Below are the code and all the weights of a small trained network. Each question names an input and a class and asks about switching units off, where a switched-off unit gives its printed mean instead of its output.

import numpy as np


def w(rows, s, z=0):
    codes = np.array(rows[::2]) - 128.0
    scale = np.full(codes.shape[1], s)
    scale[-1] = z or s
    return codes * scale


def f(y):
    return np.maximum(y, 0)


def log_softmax(a):
    a = a - a.max(-1, keepdims=True)
    return a - np.log(np.exp(a).sum(-1, keepdims=True))


def net(x, mask):
    res = np.array(x, float).reshape(1, 7) / 4 @ E
    y = f(res @ A[0][:, :-1].T + A[0][:, -1])
    res = res + np.where(mask, y, B[0][:, -1]) @ B[0][:, :-1]
    return log_softmax(res[-1] @ U[:, :-1].T + U[:, -1])


A, B = {}, {}
E = w([
[137,219,153,182,112,164],'x0',
[59,161,73,151,59,128],'x1',
[178,108,183,54,101,199],'x2',
[213,231,111,154,72,132],'x3',
[144,170,3,56,168,191],'x4',
[55,187,175,43,204,68],'x5',
[199,105,127,119,221,99],'x6',
],0.011)
A[0] = w([
[102,93,112,148,93,129,190],'n0',
[93,124,90,145,84,160,42],'n1',
[104,51,128,109,152,112,115],'n2',
[88,115,101,151,85,146,102],'n3',
[199,137,149,166,119,104,82],'n4',
[135,232,124,153,105,136,79],'n5',
[113,163,82,97,163,168,154],'n6',
[129,116,150,135,121,127,138],'n7',
[104,89,129,102,131,113,114],'n8',
[117,155,131,111,121,78,2],'n9',
[148,74,157,121,224,108,139],'n10',
[107,115,109,101,134,95,34],'n11',
[138,138,136,155,96,125,182],'n12',
[181,133,144,117,165,108,86],'n13',
[47,193,122,92,148,59,149],'n14',
[89,138,96,225,157,73,143],'n15',
[198,126,168,172,125,99,129],'n16',
[128,206,57,71,172,193,112],'n17',
[47,115,247,117,168,139,126],'n18',
[166,135,134,116,162,124,90],'n19',
[62,174,118,100,155,89,167],'n20',
[63,98,192,85,147,150,115],'n21',
[158,79,134,123,210,105,94],'n22',
[148,147,128,124,153,112,23],'n23',
[82,172,136,126,148,81,120],'n24',
[118,124,146,142,89,159,110],'n25',
[176,135,146,146,126,108,83],'n26',
[173,94,105,113,123,88,23],'n27',
[91,5,123,78,152,84,96],'n28',
[101,147,88,219,155,76,127],'n29',
[93,126,105,158,81,149,138],'n30',
[168,128,157,120,126,138,80],'n31',
[110,130,110,139,147,74,109],'n32',
],0.016,0.0063)
B[0] = w([
[99,116,188,140,147,133,194],'n0',
[61,158,120,121,158,157,181],'n1',
[159,71,159,134,138,128,207],'n2',
[65,131,138,137,154,146,186],'n3',
[79,148,166,151,158,163,191],'n4',
[146,70,112,119,111,124,218],'n5',
[158,144,168,96,152,165,204],'n6',
[124,139,121,106,167,121,153],'n7',
[153,98,145,158,127,133,175],'n8',
[128,98,141,114,99,146,150],'n9',
[108,63,79,95,153,148,233],'n10',
[133,90,151,153,124,141,152],'n11',
[97,139,144,135,157,133,180],'n12',
[53,105,105,139,135,140,178],'n13',
[116,39,182,68,35,176,241],'n14',
[169,161,165,222,142,100,224],'n15',
[75,128,161,164,184,152,205],'n16',
[211,108,112,78,198,191,253],'n17',
[203,227,132,108,131,19,244],'n18',
[116,145,94,141,124,161,166],'n19',
[148,50,174,70,49,151,218],'n20',
[179,145,120,174,136,80,210],'n21',
[78,75,101,103,153,158,209],'n22',
[117,140,127,117,78,151,145],'n23',
[125,95,161,103,67,145,195],'n24',
[101,152,151,119,157,113,170],'n25',
[93,130,146,180,154,133,166],'n26',
[126,148,135,141,131,147,151],'n27',
[179,4,174,145,134,134,255],'n28',
[158,189,176,195,122,91,215],'n29',
[63,159,102,120,171,169,194],'n30',
[123,134,123,147,161,102,161],'n31',
[140,113,169,157,122,135,174],'n32',
],0.012,0.017)
U = w([
[112,179,136,48,25,51,62],'0',
[27,206,175,116,73,183,45],'1',
[144,119,79,164,181,57,124],'2',
[88,119,172,220,57,132,3],'3',
[230,205,91,78,141,176,110],'4',
[219,118,235,137,96,99,124],'5',
[99,82,142,111,156,216,189],'6',
[80,255,168,209,174,124,230],'7',
],0.01,0.004)

Each question gives the input, the list of numbers given to net, and the class t.
The units are the neurons (one row each of A and B). Each row of codes is followed by its name. A weight is (code - 128) times the scale printed after its matrix; where a second scale follows, it is the last column's (A, B and U).
mask holds one flag per neuron, in row order. A switched-off neuron (its flag False) gives its mean, the last column of its row in B, instead of its output. The means were averaged over made-up inputs and are rounded, as every weight is.
A unit's drop is (log p(t) with every unit on - log p(t) with that unit switched off) / (log p(t) with every unit on - log p(t) with every unit switched off).
The circuit of an input: a set's keep is (log p(t) with only the set's units on - log p(t) with every unit switched off) / (log p(t) with every unit on - log p(t) with every unit switched off). Starting from the 12 units with the biggest drops (on a tie, the unit counted first), units are removed one at a time, each time the one whose removal leaves the highest keep (on an exact tie, the one counted first), for as long as the keep stays at least 0.8.
units of the circuit, in order: the units of the circuit, biggest drop first
unit that matters most: the unit with the biggest drop
k most important neurons: the k neurons with the biggest drops, biggest first
drop when u is switched off: that unit's drop, to one decimal
input [8,0,-1,5,7,4,3], class 4: units of the circuit, in order : n17
input [2,-5,7,8,-3,7,-2], class 7: 2 most important neurons : n28, n20
input [5,-5,1,2,-1,2,3], class 7: units of the circuit, in order : n14, n28
input [1,0,-1,-1,-1,-6,7], class 6: 2 most important neurons : n18, n22
input [1,-3,3,6,0,3,0], class 6: 2 most important neurons : n18, n29
input [8,-5,0,-6,4,5,-2], class 4: units of the circuit, in order : n28, n17, n18
input [8,2,2,8,5,5,6], class 4: 4 most important neurons : n17, n28, n22, n10
input [4,2,-5,5,7,7,5], class 5: 3 most important neurons : n14, n29, n20
input [5,4,-3,-5,8,-7,-6], class 7: 2 most important neurons : n14, n28
input [5,1,6,-4,4,8,1], class 5: 2 most important neurons : n14, n20
input [0,-8,-8,-5,1,-5,-7], class 3: 2 most important neurons : n18, n17
input [5,-7,3,-8,-2,-2,6], class 2: 2 most important neurons : n18, n14
input [5,-1,4,-8,6,7,3], class 5: 2 most important neurons : n18, n21
input [4,4,-7,1,2,1,-5], class 1: units of the circuit, in order : n28
input [5,3,-7,7,-7,4,-7], class 3: 2 most important neurons : n17, n30
input [-4,-2,4,3,-5,1,3], class 6: 2 most important neurons : n15, n29
input [4,-7,3,2,-4,-1,7], class 6: drop when n10 is switched off : 0.8
input [-1,7,7,4,-3,-3,1], class 1: drop when n18 is switched off : 0.2
input [0,2,-7,5,-7,2,7], class 3: drop when n18 is switched off : 0.1
input [2,-8,2,-1,0,4,7], class 6: unit that matters most : n22
